Here is a tiny trained network, its code and every weight. The questions are about switching its units off for an input and a target symbol, where a switched-off unit gives its printed mean instead of its output.

import numpy as np


def w(rows, s, z=0):
    codes = np.array(rows[::2]) - 128.0
    scale = np.full(codes.shape[1], s)
    scale[-1] = z or s
    return codes * scale


def norm(h):
    return h / np.sqrt((h * h).mean(-1, keepdims=True) + 1e-5)


def f(y):
    return np.maximum(y, 0)


def softmax(a):
    e = np.exp(a - a.max(-1, keepdims=True))
    return e / e.sum(-1, keepdims=True)


def log_softmax(a):
    a = a - a.max(-1, keepdims=True)
    return a - np.log(np.exp(a).sum(-1, keepdims=True))


def net(x, mask):
    ids = ['αβγδεσφ'.index(c) for c in x.split()]
    T = len(ids)
    res = E[ids] + P[:T]
    u = 0
    for l in range(3):
        q, k, v = (norm(res) @ M[l].T for M in (Q, K, V))
        z = softmax(np.where(np.tri(T) > 0, q @ k.T / 4**0.5, -1e9)) @ v
        res = res + np.where(mask[u], z, O[l][:, -1]) @ O[l][:, :-1]
        u += 1
        y = f(norm(res) @ A[l][:, :-1].T + A[l][:, -1])
        res = res + np.where(mask[u : u + 8], y, B[l][:, -1]) @ B[l][:, :-1]
        u += 8
    return log_softmax(norm(res)[-1] @ U[:, :-1].T + U[:, -1])


Q, K, V, O, A, B = {}, {}, {}, {}, {}, {}
E = w([
[145,152,174,61,199,47,81],'α',
[93,34,149,144,215,62,114],'β',
[105,154,62,92,157,155,95],'γ',
[136,64,128,192,167,231,79],'δ',
[157,148,206,62,106,151,98],'ε',
[67,92,168,221,4,93,72],'σ',
[224,152,248,149,164,156,112],'φ',
],0.016)
P = w([
[30,2,151,46,95,219,36],'0',
[33,139,174,89,68,178,148],'1',
[55,179,134,122,113,144,122],'2',
[81,171,126,118,93,131,177],'3',
[101,200,104,146,118,126,146],'4',
[144,177,119,145,87,87,197],'5',
[159,168,111,149,66,77,204],'6',
[134,203,97,159,89,92,167],'7',
[137,203,101,166,82,78,170],'8',
[136,215,101,172,93,76,152],'9',
[132,223,100,179,97,73,144],'10',
],0.0069)
Q[0] = w([
[36,118,88,93,74,28,146],'0.h1',
[71,156,81,253,93,26,67],'0.h1',
[71,155,136,226,103,151,94],'0.h1',
[101,137,47,105,57,76,132],'0.h1',
],0.0035)
K[0] = w([
[116,109,149,89,155,132,127],'0.h1',
[111,42,114,207,2,66,6],'0.h1',
[139,86,159,48,92,168,57],'0.h1',
[91,244,157,108,150,122,145],'0.h1',
],0.0056)
V[0] = w([
[155,164,24,151,123,77,113],'0.h1',
[117,199,96,253,8,122,28],'0.h1',
[61,110,127,238,6,11,144],'0.h1',
[133,35,113,120,142,192,172],'0.h1',
],0.0065)
O[0] = w([
[67,48,200,171,97,59,170,2],'0.h1',
[253,128,100,235,33,61,188,108],'0.h1',
[231,91,15,136,123,28,153,80],'0.h1',
[80,52,100,133,145,214,112,138],'0.h1',
],0.0068,0.004)
A[0] = w([
[166,49,73,173,93,151,150,170],'0.n1',
[162,102,158,195,35,110,152,22],'0.n2',
[117,71,221,136,106,167,80,90],'0.n3',
[184,38,230,127,139,69,129,254],'0.n4',
[122,96,76,126,136,56,179,191],'0.n5',
[58,120,254,186,72,201,123,91],'0.n6',
[152,64,107,196,144,110,101,122],'0.n7',
[38,167,54,163,94,80,74,19],'0.n8',
],0.0086,0.0022)
B[0] = w([
[131,219,166,184,125,139,163,198],'0.n1',
[183,81,76,107,167,174,195,189],'0.n2',
[103,254,75,34,143,175,111,222],'0.n3',
[74,140,62,81,154,193,77,224],'0.n4',
[237,142,155,96,173,127,130,193],'0.n5',
[160,170,151,124,150,134,58,254],'0.n6',
[122,139,201,102,199,173,146,200],'0.n7',
[91,93,182,158,138,116,108,193],'0.n8',
],0.0071,0.0053)
Q[1] = w([
[107,11,58,188,101,71,203],'1.h1',
[150,110,101,161,49,153,156],'1.h1',
[43,124,116,190,191,180,3],'1.h1',
[157,199,254,18,96,148,5],'1.h1',
],0.0072)
K[1] = w([
[91,99,176,54,255,209,105],'1.h1',
[141,173,134,102,133,221,108],'1.h1',
[130,59,83,157,106,90,165],'1.h1',
[158,149,13,249,76,103,146],'1.h1',
],0.0094)
V[1] = w([
[208,215,93,59,167,141,121],'1.h1',
[93,31,113,103,39,143,210],'1.h1',
[85,183,78,23,225,45,131],'1.h1',
[75,2,140,220,63,109,138],'1.h1',
],0.0042)
O[1] = w([
[125,189,119,164,76,8,144,207],'1.h1',
[218,38,30,112,178,139,154,5],'1.h1',
[253,110,144,103,56,128,131,109],'1.h1',
[32,61,235,155,194,167,155,7],'1.h1',
],0.0056,0.003)
A[1] = w([
[99,143,108,150,219,132,84,170],'1.n1',
[225,70,115,172,106,87,155,252],'1.n2',
[115,153,204,172,47,229,98,74],'1.n3',
[96,231,94,88,165,66,127,90],'1.n4',
[190,32,164,123,204,153,122,62],'1.n5',
[125,42,129,102,211,89,148,96],'1.n6',
[129,182,194,166,138,180,109,142],'1.n7',
[93,61,114,230,157,254,153,121],'1.n8',
],0.0083,0.003)
B[1] = w([
[146,153,107,124,138,143,189,255],'1.n1',
[81,154,81,91,189,109,43,179],'1.n2',
[103,72,135,211,97,58,118,207],'1.n3',
[119,83,136,100,61,155,107,241],'1.n4',
[138,138,200,211,85,95,91,153],'1.n5',
[109,169,114,254,74,24,180,165],'1.n6',
[142,83,126,106,146,94,163,233],'1.n7',
[142,199,135,177,32,81,151,174],'1.n8',
],0.009,0.0078)
Q[2] = w([
[157,180,127,186,181,74,169],'2.h1',
[184,198,164,161,170,149,70],'2.h1',
[80,111,89,164,142,219,192],'2.h1',
[153,5,110,115,87,81,169],'2.h1',
],0.011)
K[2] = w([
[138,188,33,176,157,10,107],'2.h1',
[168,162,180,177,147,90,25],'2.h1',
[118,126,87,137,164,182,191],'2.h1',
[81,54,151,102,140,99,135],'2.h1',
],0.012)
V[2] = w([
[131,47,58,130,71,114,108],'2.h1',
[14,160,48,188,137,73,244],'2.h1',
[62,166,172,2,199,136,160],'2.h1',
[77,192,112,82,128,181,60],'2.h1',
],0.0056)
O[2] = w([
[180,211,254,121,182,122,154,90],'2.h1',
[137,188,167,120,131,100,107,88],'2.h1',
[209,203,125,184,130,128,82,96],'2.h1',
[149,184,59,156,104,59,144,253],'2.h1',
],0.0082,0.0049)
A[2] = w([
[51,160,43,132,126,173,103,96],'2.n1',
[66,165,151,123,135,115,157,117],'2.n2',
[145,136,173,148,76,67,246,124],'2.n3',
[99,177,181,76,229,91,118,175],'2.n4',
[87,116,101,211,85,61,36,111],'2.n5',
[29,92,143,56,144,55,2,253],'2.n6',
[100,82,77,42,93,242,60,98],'2.n7',
[194,191,90,139,190,93,169,208],'2.n8',
],0.0081,0.0021)
B[2] = w([
[146,140,93,35,164,107,159,241],'2.n1',
[192,152,112,131,120,121,137,176],'2.n2',
[211,122,25,38,159,133,15,187],'2.n3',
[81,105,140,135,68,133,112,202],'2.n4',
[182,133,250,94,85,105,119,254],'2.n5',
[130,116,89,239,121,183,124,249],'2.n6',
[198,75,2,109,230,193,16,216],'2.n7',
[141,83,121,63,79,180,150,202],'2.n8',
],0.0087,0.0073)
U = w([
[56,104,109,174,97,129,140,251],'α',
[155,139,158,136,254,46,130,210],'β',
[186,212,122,31,77,94,139,12],'γ',
[200,159,130,232,142,196,212,109],'δ',
[182,86,72,109,221,207,38,83],'ε',
[173,126,214,176,28,91,58,83],'σ',
[122,119,235,82,159,188,148,246],'φ',
],0.0072,0.0016)

Each question gives the input, a string of symbols that net reads in full, and the target symbol t.
The units are the heads (4 rows each of Q, K, V and O) and the neurons (one row each of A and B). Each row of codes is followed by its name. A weight is (code - 128) times the scale printed after its matrix; where a second scale follows, it is the last column's (O, A, B and U).
mask holds one flag per unit, layer by layer, with each layer's heads first. A switched-off unit (its flag False) gives its mean, the last column of its rows in O or B, instead of its output. The means were averaged over made-up inputs and are rounded, as every weight is.
A unit's drop is (log p(t) with every unit on - log p(t) with that unit switched off) / (log p(t) with every unit on - log p(t) with every unit switched off).
The circuit of an input: a set's keep is (log p(t) with only the set's units on - log p(t) with every unit switched off) / (log p(t) with every unit on - log p(t) with every unit switched off). Starting from the 12 units with the biggest drops (on a tie, the unit counted first), units are removed one at a time, each time the one whose removal leaves the highest keep (on an exact tie, the one counted first), for as long as the keep stays at least 0.8.
circuit, biggest first: the units of the circuit, biggest drop first
k most important neurons: the k neurons with the biggest drops, biggest first
k most important neurons of layer l: the k neurons of layer l with the biggest drops, biggest first
drop of u: that unit's drop, to one decimal
input ε γ β β, target γ: 2 most important neurons -> (1.n6, 2.n7)
input β φ δ φ φ δ δ δ, target σ: circuit, biggest first -> (1.n3, 2.n5, 2.n7)
input γ δ β ε β δ δ, target σ: circuit, biggest first -> (1.n3, 2.n5)
input β σ β, target β: circuit, biggest first -> (0.h1, 1.n6, 2.h1)
input β β β φ γ α, target ε: circuit, biggest first -> (0.h1, 1.n4, 2.n6)
input φ α ε σ δ β ε β, target β: 4 most important neurons of layer 0 -> (0.n7, 0.n5, 0.n3, 0.n4)
input δ β σ β β β σ β δ ε, target ε: circuit, biggest first -> (1.n6, 1.n8, 2.n5)
input σ ε ε γ γ γ ε δ γ α, target α: 2 most important neurons -> (0.n3, 2.n5)
input α δ γ α ε β δ β ε φ ε, target σ: most important neuron -> (1.n1)
input β δ β β β ε σ α α δ α, target α: 2 most important neurons of layer 2 -> (2.n4, 2.n7)
input δ α β γ β ε δ α α δ α, target σ: 3 most important neurons of layer 0 -> (0.n3, 0.n2, 0.n7)
input β γ β γ φ γ, target σ: 3 most important neurons -> (0.n3, 0.n4, 0.n8)
input δ δ ε β ε β, target γ: 2 most important neurons -> (1.n3, 0.n4)
input δ δ β α γ δ β γ γ, target σ: 2 most important neurons -> (0.n8, 0.n3)
input ε γ β ε γ φ ε α α β α, target σ: 3 most important neurons -> (0.n3, 2.n1, 1.n1)
input δ ε δ γ ε β σ β σ, target γ: 4 most important neurons of layer 1 -> (1.n3, 1.n4, 1.n5, 1.n2)
input φ β σ δ δ, target δ: 2 most important neurons of layer 1 -> (1.n8, 1.n1)
input σ γ β β φ σ ε ε ε ε, target σ: 2 most important neurons of layer 1 -> (1.n3, 1.n7)
input β σ γ φ, target φ: 2 most important neurons -> (1.n2, 1.n7)
input γ δ φ β β α, target ε: 2 most important neurons of layer 2 -> (2.n7, 2.n6)
input φ β α α β β β, target σ: 2 most important neurons of layer 1 -> (1.n6, 1.n5)
input ε α ε β σ σ β β ε δ δ, target γ: 2 most important neurons of layer 2 -> (2.n6, 2.n7)
input γ β β β γ β φ, target ε: most important neuron -> (2.n7)
input α ε β β β φ, target ε: 2 most important neurons of layer 2 -> (2.n7, 2.n5)
input γ φ β β δ σ φ γ δ, target δ: 2 most important neurons of layer 2 -> (2.n7, 2.n5)
input σ φ α α β δ ε β σ δ, target γ: most important neuron of layer 1 -> (1.n2)
input β σ φ φ φ, target φ: drop of 2.n7 -> 0.1
